Below is a small trained network, with its code and all its weights. Each question gives an input and a target symbol and asks what happens when units are switched off, that is, made to give their printed mean instead of their output.

import numpy as np


def w(rows, s, z=0):
    codes = np.array(rows[::2]) - 128.0
    scale = np.full(codes.shape[1], s)
    scale[-1] = z or s
    return codes * scale


def norm(h):
    return h / np.sqrt((h * h).mean(-1, keepdims=True) + 1e-5)


def softmax(a):
    e = np.exp(a - a.max(-1, keepdims=True))
    return e / e.sum(-1, keepdims=True)


def log_softmax(a):
    a = a - a.max(-1, keepdims=True)
    return a - np.log(np.exp(a).sum(-1, keepdims=True))


def net(x, mask):
    ids = ['αγεζηθλμξστψω'.index(c) for c in x.split()]
    T = len(ids)
    res = E[ids] + P[:T]
    u = 0
    for l in range(2):
        r = norm(res)
        for j in range(3):
            rows = slice(4 * j, 4 * j + 4)
            q, k, v = (r @ M[l][rows].T for M in (Q, K, V))
            z = softmax(np.where(np.tri(T) > 0, q @ k.T / 4**0.5, -1e9)) @ v
            o = O[l][rows]
            res = res + np.where(mask[u + j], z, o[:, -1]) @ o[:, :-1]
        u += 3
    return log_softmax(norm(res)[-1] @ U[:, :-1].T + U[:, -1])


Q, K, V, O = {}, {}, {}, {}
E = w([
[130,144,114],'α',
[175,31,221],'γ',
[124,138,134],'ε',
[127,146,113],'ζ',
[148,133,132],'η',
[136,119,123],'θ',
[130,123,125],'λ',
[123,139,135],'μ',
[15,1,99],'ξ',
[128,145,116],'σ',
[136,119,123],'τ',
[125,124,127],'ψ',
[128,144,116],'ω',
],0.0025)
P = w([
[25,208,181],'0',
[232,3,41],'1',
[240,18,40],'2',
[238,32,39],'3',
[228,39,47],'4',
[226,43,54],'5',
[219,50,41],'6',
[221,51,49],'7',
[217,56,51],'8',
[223,62,33],'9',
],0.00044)
Q[0] = w([
[54,252,234],'0.h1',
[39,180,114],'0.h1',
[217,18,47],'0.h1',
[48,248,230],'0.h1',
[188,252,10],'0.h2',
[65,4,241],'0.h2',
[188,252,10],'0.h2',
[67,3,244],'0.h2',
[36,148,181],'0.h3',
[221,42,88],'0.h3',
[222,46,89],'0.h3',
[34,217,167],'0.h3',
],0.0035)
K[0] = w([
[196,183,84],'0.h1',
[220,95,50],'0.h1',
[52,92,180],'0.h1',
[198,178,84],'0.h1',
[6,198,251],'0.h2',
[250,42,5],'0.h2',
[6,198,251],'0.h2',
[252,51,4],'0.h2',
[31,119,63],'0.h3',
[223,134,109],'0.h3',
[221,134,112],'0.h3',
[31,122,149],'0.h3',
],0.0037)
V[0] = w([
[176,68,105],'0.h1',
[180,65,105],'0.h1',
[83,176,142],'0.h1',
[133,125,127],'0.h1',
[127,82,250],'0.h2',
[120,178,225],'0.h2',
[117,167,19],'0.h2',
[134,217,21],'0.h2',
[193,120,131],'0.h3',
[145,218,130],'0.h3',
[140,210,127],'0.h3',
[73,93,130],'0.h3',
],0.0019)
O[0] = w([
[146,106,169,183],'0.h1',
[146,104,169,185],'0.h1',
[110,149,91,90],'0.h1',
[136,133,133,129],'0.h1',
[135,64,249,91],'0.h2',
[174,133,175,18],'0.h2',
[118,208,2,166],'0.h2',
[171,207,8,114],'0.h2',
[77,138,127,214],'0.h3',
[115,66,124,1],'0.h3',
[123,74,130,12],'0.h3',
[178,155,120,116],'0.h3',
],0.003,0.00076)
Q[1] = w([
[121,85,21],'1.h1',
[105,127,23],'1.h1',
[100,239,212],'1.h1',
[63,230,24],'1.h1',
[242,243,140],'1.h2',
[9,18,81],'1.h2',
[207,85,243],'1.h2',
[10,17,83],'1.h2',
[203,251,220],'1.h3',
[85,4,34],'1.h3',
[189,212,107],'1.h3',
[186,250,213],'1.h3',
],0.0036)
K[1] = w([
[83,38,23],'1.h1',
[68,59,19],'1.h1',
[103,241,198],'1.h1',
[53,121,19],'1.h1',
[10,232,238],'1.h2',
[249,9,52],'1.h2',
[82,213,27],'1.h2',
[251,10,49],'1.h2',
[252,195,192],'1.h3',
[3,70,105],'1.h3',
[164,108,225],'1.h3',
[250,189,189],'1.h3',
],0.0036)
V[1] = w([
[216,49,85],'1.h1',
[150,189,153],'1.h1',
[31,208,167],'1.h1',
[117,190,156],'1.h1',
[42,188,136],'1.h2',
[79,231,144],'1.h2',
[168,24,113],'1.h2',
[156,25,116],'1.h2',
[150,250,172],'1.h3',
[115,7,86],'1.h3',
[85,237,118],'1.h3',
[181,92,176],'1.h3',
],0.0022)
O[1] = w([
[105,169,204,245],'1.h1',
[180,141,86,85],'1.h1',
[147,81,45,12],'1.h1',
[170,118,75,67],'1.h1',
[16,133,89,79],'1.h2',
[20,144,160,76],'1.h2',
[234,113,84,176],'1.h2',
[229,108,73,168],'1.h2',
[254,197,172,45],'1.h3',
[2,68,87,210],'1.h3',
[218,105,201,91],'1.h3',
[123,184,71,103],'1.h3',
],0.0021,0.0012)
U = w([
[183,252,6,12],'α',
[252,4,252,157],'γ',
[40,248,252,4],'ε',
[177,252,4,80],'ζ',
[251,87,82,26],'η',
[252,252,250,250],'θ',
[114,248,252,4],'λ',
[58,231,241,4],'μ',
[4,4,4,252],'ξ',
[188,251,12,4],'σ',
[252,252,250,54],'τ',
[7,251,252,39],'ψ',
[185,252,4,139],'ω',
],0.0037)

Each question gives the input, a string of symbols that net reads in full, and the target symbol t.
The units are the heads (4 rows each of Q, K, V and O). Each row of codes is followed by its name. A weight is (code - 128) times the scale printed after its matrix; where a second scale follows, it is the last column's (O and U).
mask holds one flag per head, layer by layer. A switched-off head (its flag False) gives its mean, the last column of its rows in O, instead of its output. The means were averaged over made-up inputs and are rounded, as every weight is.
A unit's drop is (log p(t) with every unit on - log p(t) with that unit switched off) / (log p(t) with every unit on - log p(t) with every unit switched off).
The circuit of an input: a set's keep is (log p(t) with only the set's units on - log p(t) with every unit switched off) / (log p(t) with every unit on - log p(t) with every unit switched off). Starting from all 6 units, units are removed one at a time, each time the one whose removal leaves the highest keep (on an exact tie, the one counted first), for as long as the keep stays at least 0.8.
units of the circuit, in order: the units of the circuit, biggest drop first
heads that matter: for each layer, one digit per head in row order, 1 if its drop is at least 0.15 and else 0, layers parted by /
drop of u: that unit's drop, to one decimal
input ξ τ θ ξ ξ ζ, target ξ: units of the circuit, in order -> [1.h3]
input ξ α σ ψ α ζ, target ξ: heads that matter -> 001 / 001
input ξ τ μ ξ λ ψ θ θ σ, target ξ: heads that matter -> 010 / 011
input ε ω ξ θ ε θ γ λ, target γ: heads that matter -> 110 / 110
input ξ θ τ θ θ θ ξ τ μ, target ξ: heads that matter -> 010 / 011
input ξ ξ ξ ζ ψ σ λ γ ζ ε, target ξ: units of the circuit, in order -> [0.h2; 1.h3]
input ξ ζ θ ψ ε ξ ξ σ, target ξ: heads that matter -> 010 / 000
input ξ τ θ α, target ξ: heads that matter -> 010 / 111
input ξ μ η, target ξ: heads that matter -> 010 / 001
input γ λ θ θ ξ ξ λ η ζ, target γ: heads that matter -> 110 / 010
input γ τ ξ λ ζ, target γ: heads that matter -> 010 / 010
input ξ ω ψ ξ α θ τ σ τ η, target ξ: units of the circuit, in order -> [1.h3; 0.h3]
input ξ α ε ξ ε ω, target ξ: heads that matter -> 000 / 000
input γ ψ ω ε, target γ: units of the circuit, in order -> [0.h2]
input ξ ξ θ ψ μ, target ξ: heads that matter -> 010 / 001
input ξ ψ ψ ξ α, target ξ: heads that matter -> 010 / 011
input α η θ τ γ λ, target γ: drop of 1.h2 -> 0.4
input γ μ λ θ θ α α θ τ μ, target γ: drop of 0.h2 -> 0.4
input γ θ ψ α, target γ: drop of 1.h2 -> 0.1
